Here is a tiny trained network, its code and every weight. The questions are about switching its units off for an input and a class, where a switched-off unit gives its printed mean instead of its output.

import numpy as np


def w(rows, s, z=0):
    codes = np.array(rows[::2]) - 128.0
    scale = np.full(codes.shape[1], s)
    scale[-1] = z or s
    return codes * scale


def norm(h):
    return h / np.sqrt((h * h).mean(-1, keepdims=True) + 1e-5)


def f(y):
    return np.maximum(y, 0)


def log_softmax(a):
    a = a - a.max(-1, keepdims=True)
    return a - np.log(np.exp(a).sum(-1, keepdims=True))


def net(x, mask):
    res = np.array(x, float).reshape(1, 2) / 4 @ E
    u = 0
    for l in range(4):
        y = f(norm(res) @ A[l][:, :-1].T + A[l][:, -1])
        res = res + np.where(mask[u : u + 5], y, B[l][:, -1]) @ B[l][:, :-1]
        u += 5
    return log_softmax(norm(res)[-1] @ U[:, :-1].T + U[:, -1])


A, B = {}, {}
E = w([
[96,150,159,144,80,254],'x0',
[123,95,46,209,38,123],'x1',
],0.0053)
A[0] = w([
[193,124,174,169,206,47,194],'0.n0',
[165,80,81,2,205,128,106],'0.n1',
[206,141,158,117,195,136,52],'0.n2',
[235,17,98,174,114,116,129],'0.n3',
[82,216,158,72,149,151,250],'0.n4',
],0.0043,0.0013)
B[0] = w([
[206,75,88,218,147,253,251],'0.n0',
[42,182,158,71,83,82,227],'0.n1',
[110,167,183,156,47,21,190],'0.n2',
[53,106,213,141,98,212,211],'0.n3',
[97,62,170,177,34,164,251],'0.n4',
],0.0054,0.0032)
A[1] = w([
[223,36,52,127,210,78,5],'1.n0',
[126,163,3,186,70,57,199],'1.n1',
[166,81,131,206,78,109,79],'1.n2',
[227,176,109,155,93,67,33],'1.n3',
[155,60,191,213,113,242,128],'1.n4',
],0.0057,0.0018)
B[1] = w([
[185,115,92,131,162,139,161],'1.n0',
[75,143,246,113,186,144,183],'1.n1',
[111,108,145,123,74,135,184],'1.n2',
[180,99,99,167,96,169,140],'1.n3',
[154,138,98,104,142,92,255],'1.n4',
],0.011,0.0075)
A[2] = w([
[107,95,146,43,86,103,159],'2.n0',
[149,165,162,90,188,80,117],'2.n1',
[140,151,86,97,138,208,8],'2.n2',
[210,51,143,169,254,186,127],'2.n3',
[143,182,94,135,140,199,54],'2.n4',
],0.0072,0.0018)
B[2] = w([
[170,117,70,198,125,139,253],'2.n0',
[9,23,184,97,41,188,198],'2.n1',
[125,83,86,159,163,200,168],'2.n2',
[169,179,3,116,108,242,235],'2.n3',
[246,152,21,110,249,162,163],'2.n4',
],0.0066,0.0043)
A[3] = w([
[23,106,255,49,67,125,251],'3.n0',
[97,88,104,127,195,92,67],'3.n1',
[137,159,101,112,159,183,13],'3.n2',
[167,144,118,156,44,65,84],'3.n3',
[162,68,89,153,133,86,159],'3.n4',
],0.0089,0.002)
B[3] = w([
[61,93,204,231,122,151,251],'3.n0',
[145,55,110,212,247,166,128],'3.n1',
[221,31,3,118,119,132,164],'3.n2',
[137,137,136,33,145,6,150],'3.n3',
[156,143,227,108,55,124,154],'3.n4',
],0.0058,0.011)
U = w([
[40,82,208,197,97,189,226],'0',
[182,94,24,115,123,254,220],'1',
[157,137,156,65,71,40,219],'2',
[115,177,91,147,179,105,40],'3',
[73,172,103,83,193,126,18],'4',
[78,158,99,76,185,133,1],'5',
[103,165,123,79,156,145,2],'6',
],0.012,0.0039)

Each question gives the input, the list of numbers given to net, and the class t.
The units are the neurons (one row each of A and B). Each row of codes is followed by its name. A weight is (code - 128) times the scale printed after its matrix; where a second scale follows, it is the last column's (A, B and U).
mask holds one flag per neuron, layer by layer. A switched-off neuron (its flag False) gives its mean, the last column of its row in B, instead of its output. The means were averaged over made-up inputs and are rounded, as every weight is.
A unit's drop is (log p(t) with every unit on - log p(t) with that unit switched off) / (log p(t) with every unit on - log p(t) with every unit switched off).
unit that matters most: the unit with the biggest drop
top k neurons: the k neurons with the biggest drops, biggest first
k most important neurons of layer l: the k neurons of layer l with the biggest drops, biggest first
drop of u: that unit's drop, to one decimal
input [0,3], class 2: top 2 neurons	0.n3, 1.n4
input [-2,-1], class 2: unit that matters most	0.n0
input [3,-3], class 2: top 3 neurons	0.n4, 1.n1, 2.n0
input [-1,-3], class 2: 3 most important neurons of layer 0	0.n4, 0.n2, 0.n0
input [-4,-3], class 1: top 2 neurons	0.n0, 0.n3
input [3,2], class 2: top 2 neurons	1.n0, 0.n0
input [3,3], class 2: 2 most important neurons of layer 1	1.n4, 1.n0
input [4,2], class 1: top 2 neurons	0.n2, 0.n4
input [-4,3], class 1: top 4 neurons	0.n1, 0.n2, 0.n4, 0.n0
input [-1,3], class 2: top 2 neurons	0.n3, 0.n1
input [-1,-2], class 2: top 2 neurons	1.n1, 0.n0
input [6,5], class 1: top 2 neurons	0.n2, 0.n4
input [2,-2], class 2: top 2 neurons	0.n4, 1.n1
input [-6,-8], class 0: unit that matters most	0.n1
input [-8,0], class 1: top 2 neurons	2.n3, 0.n0
input [5,-4], class 1: top 2 neurons	1.n1, 3.n0
input [-6,3], class 1: top 2 neurons	1.n0, 2.n3
input [-3,-3], class 2: 4 most important neurons of layer 0	0.n2, 0.n0, 0.n3, 0.n1
input [-2,-2], class 2: top 2 neurons	0.n0, 1.n1
input [0,-3], class 2: most important neuron of layer 0	0.n4
input [-7,-2], class 1: drop of 0.n0	2.3
